Below is a small trained network, with its code and all its weights. Each question gives an input and a target symbol and asks what happens when units are switched off, that is, made to give their printed mean instead of their output.

import numpy as np


def w(rows, s, z=0):
    codes = np.array(rows[::2]) - 128.0
    scale = np.full(codes.shape[1], s)
    scale[-1] = z or s
    return codes * scale


def f(y):
    return np.maximum(y, 0)


def softmax(a):
    e = np.exp(a - a.max(-1, keepdims=True))
    return e / e.sum(-1, keepdims=True)


def log_softmax(a):
    a = a - a.max(-1, keepdims=True)
    return a - np.log(np.exp(a).sum(-1, keepdims=True))


def net(x, mask):
    ids = ['βδηλστω'.index(c) for c in x.split()]
    T = len(ids)
    res = E[ids] + P[:T]
    u = 0
    for l in range(2):
        q, k, v = (res @ M[l].T for M in (Q, K, V))
        z = softmax(np.where(np.tri(T) > 0, q @ k.T / 4**0.5, -1e9)) @ v
        res = res + np.where(mask[u], z, O[l][:, -1]) @ O[l][:, :-1]
        u += 1
        y = f(res @ A[l][:, :-1].T + A[l][:, -1])
        res = res + np.where(mask[u : u + 8], y, B[l][:, -1]) @ B[l][:, :-1]
        u += 8
    return log_softmax(res[-1] @ U[:, :-1].T + U[:, -1])


Q, K, V, O, A, B = {}, {}, {}, {}, {}, {}
E = w([
[215,254,188,108,119,198,170,103,107],'β',
[116,170,46,96,169,133,192,83,176],'δ',
[132,133,162,22,191,53,134,132,50],'η',
[142,97,106,142,116,80,181,151,201],'λ',
[133,111,104,182,190,186,81,214,89],'σ',
[77,130,83,162,55,142,87,63,80],'τ',
[104,68,184,112,114,133,58,153,153],'ω',
],0.0094)
P = w([
[232,170,102,207,182,35,2,73,138],'0',
[177,150,98,99,116,85,75,138,118],'1',
[153,120,137,101,74,105,134,144,110],'2',
[88,91,120,69,102,159,183,153,122],'3',
[76,59,145,78,94,197,241,177,136],'4',
[38,58,147,109,136,204,185,193,142],'5',
],0.0044)
Q[0] = w([
[193,98,117,162,130,68,163,158,181],'0.h1',
[189,146,93,199,164,161,115,143,181],'0.h1',
[175,69,200,38,165,58,198,221,103],'0.h1',
[3,51,141,15,158,99,123,211,78],'0.h1',
],0.0066)
K[0] = w([
[99,150,114,144,162,191,80,113,70],'0.h1',
[143,177,114,108,165,76,75,57,96],'0.h1',
[16,94,122,130,84,245,130,124,120],'0.h1',
[104,126,174,92,94,255,209,149,142],'0.h1',
],0.0071)
V[0] = w([
[100,145,80,216,54,171,44,53,81],'0.h1',
[90,115,177,22,65,173,162,135,99],'0.h1',
[204,138,163,218,132,155,3,177,60],'0.h1',
[105,167,93,43,149,25,71,74,5],'0.h1',
],0.0049)
O[0] = w([
[205,186,91,124,22,167,133,132,155,34],'0.h1',
[36,80,163,79,109,194,155,182,133,2],'0.h1',
[253,105,120,171,74,108,105,190,140,165],'0.h1',
[116,190,35,44,135,93,113,232,125,246],'0.h1',
],0.0046,0.0013)
A[0] = w([
[131,116,112,160,190,206,121,254,117,220],'0.n1',
[83,67,179,129,113,131,94,114,144,233],'0.n2',
[139,181,208,102,109,187,190,103,82,175],'0.n3',
[140,82,123,107,141,71,141,197,162,253],'0.n4',
[102,102,112,149,120,192,101,177,72,234],'0.n5',
[151,198,74,188,48,116,84,41,111,240],'0.n6',
[171,210,156,71,184,100,133,99,73,191],'0.n7',
[162,156,39,122,94,118,194,122,191,243],'0.n8',
],0.0073,0.0032)
B[0] = w([
[126,114,89,127,160,194,121,255,126,203],'0.n1',
[87,32,167,137,116,125,96,109,146,182],'0.n2',
[148,206,192,112,110,200,135,92,75,164],'0.n3',
[138,82,112,87,131,77,122,178,165,254],'0.n4',
[93,109,120,146,118,193,102,194,87,187],'0.n5',
[113,132,83,218,70,156,109,70,149,203],'0.n6',
[198,208,116,75,198,101,134,103,104,209],'0.n7',
[136,144,69,122,74,135,170,121,192,228],'0.n8',
],0.0073,0.0058)
Q[1] = w([
[73,101,115,129,102,2,136,49,160],'1.h1',
[120,65,80,39,118,68,167,135,212],'1.h1',
[71,87,128,61,222,146,123,175,131],'1.h1',
[201,239,215,76,170,68,89,51,8],'1.h1',
],0.0065)
K[1] = w([
[127,96,40,192,167,110,37,178,120],'1.h1',
[40,62,151,135,144,109,79,154,81],'1.h1',
[72,102,137,53,150,107,209,168,88],'1.h1',
[254,166,117,121,181,97,119,136,134],'1.h1',
],0.0078)
V[1] = w([
[165,191,151,55,206,94,127,100,77],'1.h1',
[75,142,175,139,116,254,90,118,50],'1.h1',
[153,212,32,136,157,201,193,154,104],'1.h1',
[99,156,55,153,78,106,172,28,172],'1.h1',
],0.0054)
O[1] = w([
[105,67,93,162,61,167,120,108,105,136],'1.h1',
[254,101,46,71,115,68,77,132,104,1],'1.h1',
[153,13,115,173,195,109,177,49,76,199],'1.h1',
[57,116,181,89,163,96,130,138,42,134],'1.h1',
],0.0066,0.0039)
A[1] = w([
[80,130,202,137,179,147,163,154,198,255],'1.n1',
[180,247,65,94,33,111,71,207,172,252],'1.n2',
[84,88,60,154,3,195,118,95,124,203],'1.n3',
[178,134,115,24,194,64,136,158,92,131],'1.n4',
[108,43,127,177,248,95,140,100,56,75],'1.n5',
[55,199,220,142,149,144,158,154,209,213],'1.n6',
[153,141,112,57,181,44,115,155,96,201],'1.n7',
[233,132,72,146,130,117,148,90,188,205],'1.n8',
],0.0057,0.00075)
B[1] = w([
[164,170,126,183,184,168,162,131,177,253],'1.n1',
[54,149,229,30,51,163,68,115,157,227],'1.n2',
[71,138,41,206,38,128,107,158,66,200],'1.n3',
[162,187,22,76,173,50,53,179,63,200],'1.n4',
[101,41,255,41,156,112,162,79,90,206],'1.n5',
[159,189,146,181,169,133,176,208,149,252],'1.n6',
[151,198,85,87,190,65,100,182,74,179],'1.n7',
[181,89,118,108,151,189,47,25,209,221],'1.n8',
],0.0066,0.0043)
U = w([
[160,8,179,152,68,95,156,156,86,4],'β',
[25,67,234,78,167,141,139,37,113,103],'δ',
[42,152,2,205,14,156,109,127,90,145],'η',
[108,205,159,215,194,148,213,164,162,187],'λ',
[231,61,93,158,150,182,96,59,177,175],'σ',
[154,179,69,50,187,14,86,189,64,164],'τ',
[106,197,212,48,35,169,56,143,177,59],'ω',
],0.0055,0.002)

Each question gives the input, a string of symbols that net reads in full, and the target symbol t.
The units are the heads (4 rows each of Q, K, V and O) and the neurons (one row each of A and B). Each row of codes is followed by its name. A weight is (code - 128) times the scale printed after its matrix; where a second scale follows, it is the last column's (O, A, B and U).
mask holds one flag per unit, layer by layer, with each layer's heads first. A switched-off unit (its flag False) gives its mean, the last column of its rows in O or B, instead of its output. The means were averaged over made-up inputs and are rounded, as every weight is.
A unit's drop is (log p(t) with every unit on - log p(t) with that unit switched off) / (log p(t) with every unit on - log p(t) with every unit switched off).
The circuit of an input: a set's keep is (log p(t) with only the set's units on - log p(t) with every unit switched off) / (log p(t) with every unit on - log p(t) with every unit switched off). Starting from the 12 units with the biggest drops (on a tie, the unit counted first), units are removed one at a time, each time the one whose removal leaves the highest keep (on an exact tie, the one counted first), for as long as the keep stays at least 0.8.
circuit, biggest first: the units of the circuit, biggest drop first
most important unit: the unit with the biggest drop
k most important neurons: the k neurons with the biggest drops, biggest first
top k neurons in layer l: the k neurons of layer l with the biggest drops, biggest first
input τ λ τ, target δ: 3 most important neurons -> [0.n6, 1.n5, 0.n8]
input σ η λ η ω σ, target ω: 2 most important neurons -> [1.n2, 0.n7]
input η σ ω τ δ, target ω: 3 most important neurons -> [1.n2, 0.n8, 0.n2]
input λ ω β σ β η, target τ: most important unit -> 1.n4
input σ η τ ω, target ω: circuit, biggest first -> [1.h1, 1.n2, 0.n2, 0.h1]
input σ σ λ η σ, target η: 2 most important neurons -> [1.n3, 0.n1]
input δ λ σ λ δ, target σ: circuit, biggest first -> [1.h1, 0.n5, 0.n8, 1.n8]
input λ η η δ, target η: circuit, biggest first -> [1.h1, 0.n8, 1.n3]
input η η δ, target η: circuit, biggest first -> [1.h1, 1.n3, 0.n8]
input σ λ τ σ λ λ, target σ: 2 most important neurons -> [0.n5, 0.n1]
input η ω σ σ, target ω: top 3 neurons in layer 0 -> [0.n1, 0.n7, 0.n2]
input δ τ λ λ σ τ, target δ: circuit, biggest first -> [1.h1, 0.h1, 0.n8, 1.n5]
input λ η λ λ η, target δ: circuit, biggest first -> [0.h1, 1.n5]
input λ β η ω δ δ, target ω: top 2 neurons in layer 0 -> [0.n2, 0.n8]
input η η τ τ λ, target τ: top 2 neurons in layer 1 -> [1.n4, 1.n7]
input τ τ σ, target τ: circuit, biggest first -> [1.h1, 0.n6, 1.n4]
input ω δ σ, target δ: circuit, biggest first -> [1.h1, 1.n5, 0.n8, 0.n5]
input η η λ η, target δ: 2 most important neurons -> [0.n7, 1.n5]
input λ β σ β τ σ, target τ: top neuron in layer 0 -> [0.n7]
input η σ δ, target σ: 2 most important neurons -> [1.n8, 0.n1]
input λ λ λ ω λ, target ω: top 2 neurons in layer 0 -> [0.n2, 0.n8]
input λ σ σ τ δ, target τ: top neuron in layer 0 -> [0.n6]
input σ σ σ, target σ: circuit, biggest first -> [1.h1, 1.n8, 0.n1]
input σ λ λ β, target σ: 3 most important neurons -> [0.n3, 1.n8, 0.n7]
input η η σ η λ σ, target λ: top 2 neurons in layer 1 -> [1.n1, 1.n6]
input λ λ η β σ, target β: 2 most important neurons -> [1.n5, 0.n3]
input η β λ λ λ β, target δ: top 2 neurons in layer 0 -> [0.n7, 0.n8]
input η η λ, target λ: most important neuron -> [0.n7]
